Here is a tiny trained network, its code and every weight. The questions are about switching its units off for an input and a class, where a switched-off unit gives its printed mean instead of its output.

import numpy as np


def w(rows, s, z=0):
    codes = np.array(rows[::2]) - 128.0
    scale = np.full(codes.shape[1], s)
    scale[-1] = z or s
    return codes * scale


def f(y):
    return y / 2 * (1 + np.tanh(0.7978845608 * (y + 0.044715 * y**3)))


def log_softmax(a):
    a = a - a.max(-1, keepdims=True)
    return a - np.log(np.exp(a).sum(-1, keepdims=True))


def net(x, mask):
    res = np.array(x, float).reshape(1, 7) / 4 @ E
    y = f(res @ A[0][:, :-1].T + A[0][:, -1])
    res = res + np.where(mask, y, B[0][:, -1]) @ B[0][:, :-1]
    return log_softmax(res[-1] @ U[:, :-1].T + U[:, -1])


A, B = {}, {}
E = w([
[121,121,146,99,83,97,119,120,175,91],'x0',
[54,237,141,204,146,178,33,114,170,80],'x1',
[247,94,154,131,111,254,29,70,177,26],'x2',
[158,252,72,125,15,103,206,211,157,196],'x3',
[123,131,161,140,184,182,138,165,139,174],'x4',
[121,12,150,191,73,158,58,222,112,122],'x5',
[162,125,176,184,174,141,204,209,91,74],'x6',
],0.0068)
A[0] = w([
[213,232,120,138,2,181,145,185,125,200,3],'n1',
[243,142,114,101,96,245,105,99,137,93,5],'n2',
[143,228,109,201,137,171,65,131,103,133,126],'n3',
[212,224,121,100,191,182,250,13,156,142,98],'n4',
[243,45,100,68,122,145,209,107,109,193,40],'n5',
[189,84,99,219,57,205,80,219,107,219,250],'n6',
],0.0078,0.0047)
B[0] = w([
[158,138,177,112,217,153,71,80,49,149,212],'n1',
[7,149,116,119,134,107,181,174,41,147,203],'n2',
[139,178,83,136,131,105,123,139,163,77,190],'n3',
[156,29,139,142,40,125,136,145,145,141,225],'n4',
[100,234,92,191,176,109,81,156,191,50,208],'n5',
[157,103,109,109,79,130,164,97,160,142,255],'n6',
],0.014,0.0089)
U = w([
[2,160,112,111,119,105,198,165,47,202,58],'0',
[128,201,116,167,132,130,73,155,200,102,26],'1',
[163,90,186,119,203,132,86,57,51,127,153],'2',
[128,126,137,117,100,144,137,118,141,153,253],'3',
[161,82,135,139,42,126,137,115,146,158,42],'4',
[123,135,129,105,122,144,157,119,137,135,217],'5',
],0.0094,0.0056)

Each question gives the input, the list of numbers given to net, and the class t.
The units are the neurons (one row each of A and B). Each row of codes is followed by its name. A weight is (code - 128) times the scale printed after its matrix; where a second scale follows, it is the last column's (A, B and U).
mask holds one flag per neuron, in row order. A switched-off neuron (its flag False) gives its mean, the last column of its row in B, instead of its output. The means were averaged over made-up inputs and are rounded, as every weight is.
A unit's drop is (log p(t) with every unit on - log p(t) with that unit switched off) / (log p(t) with every unit on - log p(t) with every unit switched off).
The circuit of an input: a set's keep is (log p(t) with only the set's units on - log p(t) with every unit switched off) / (log p(t) with every unit on - log p(t) with every unit switched off). Starting from all 6 units, units are removed one at a time, each time the one whose removal leaves the highest keep (on an exact tie, the one counted first), for as long as the keep stays at least 0.8.
circuit, biggest first: the units of the circuit, biggest drop first
most important unit: the unit with the biggest drop
k most important neurons: the k neurons with the biggest drops, biggest first
drop of u: that unit's drop, to one decimal
input [-2,6,-5,0,-6,-7,3], class 4: 2 most important neurons : [n4 n2]
input [-7,6,-1,-4,-6,-7,7], class 4: circuit, biggest first : [n4]
input [-2,6,-4,0,-6,2,8], class 1: 4 most important neurons : [n2 n3 n4 n1]
input [6,-1,3,7,0,-6,7], class 2: 2 most important neurons : [n1 n6]
input [-5,-7,-3,6,-1,-3,5], class 1: 2 most important neurons : [n5 n2]
input [-3,-2,-6,0,7,3,0], class 3: 2 most important neurons : [n2 n6]
input [3,1,-3,-1,-1,5,-3], class 4: circuit, biggest first : [n2 n5]
input [-1,-4,3,-4,-6,8,7], class 4: 2 most important neurons : [n6 n1]
input [3,-1,-5,-1,-2,-6,8], class 4: 4 most important neurons : [n4 n2 n1 n5]
input [-7,-3,-4,3,0,7,-8], class 4: 2 most important neurons : [n6 n2]
input [-4,4,6,-3,-1,1,3], class 0: 2 most important neurons : [n2 n5]
input [-1,3,-1,6,1,2,8], class 2: 2 most important neurons : [n1 n5]
input [-3,3,6,-6,4,8,-4], class 4: 3 most important neurons : [n6 n1 n5]
input [-6,7,6,3,-4,-8,2], class 4: 2 most important neurons : [n4 n5]
input [6,0,-4,-4,7,8,-5], class 4: 2 most important neurons : [n2 n1]
input [-6,-8,-5,8,-1,1,-1], class 1: 2 most important neurons : [n5 n2]
input [0,4,-4,1,6,7,-5], class 4: most important unit : n6
input [1,-8,-2,-1,5,-4,3], class 1: drop of n5 : 1.0
input [-1,0,6,-4,6,6,-5], class 0: drop of n2 : 1.0
input [0,-8,-2,-5,-6,8,-6], class 1: drop of n4 : 0.2
input [-4,-7,7,7,-2,-6,3], class 0: drop of n4 : -0.1
input [-3,-1,3,2,6,8,7], class 4: circuit, biggest first : [n6]
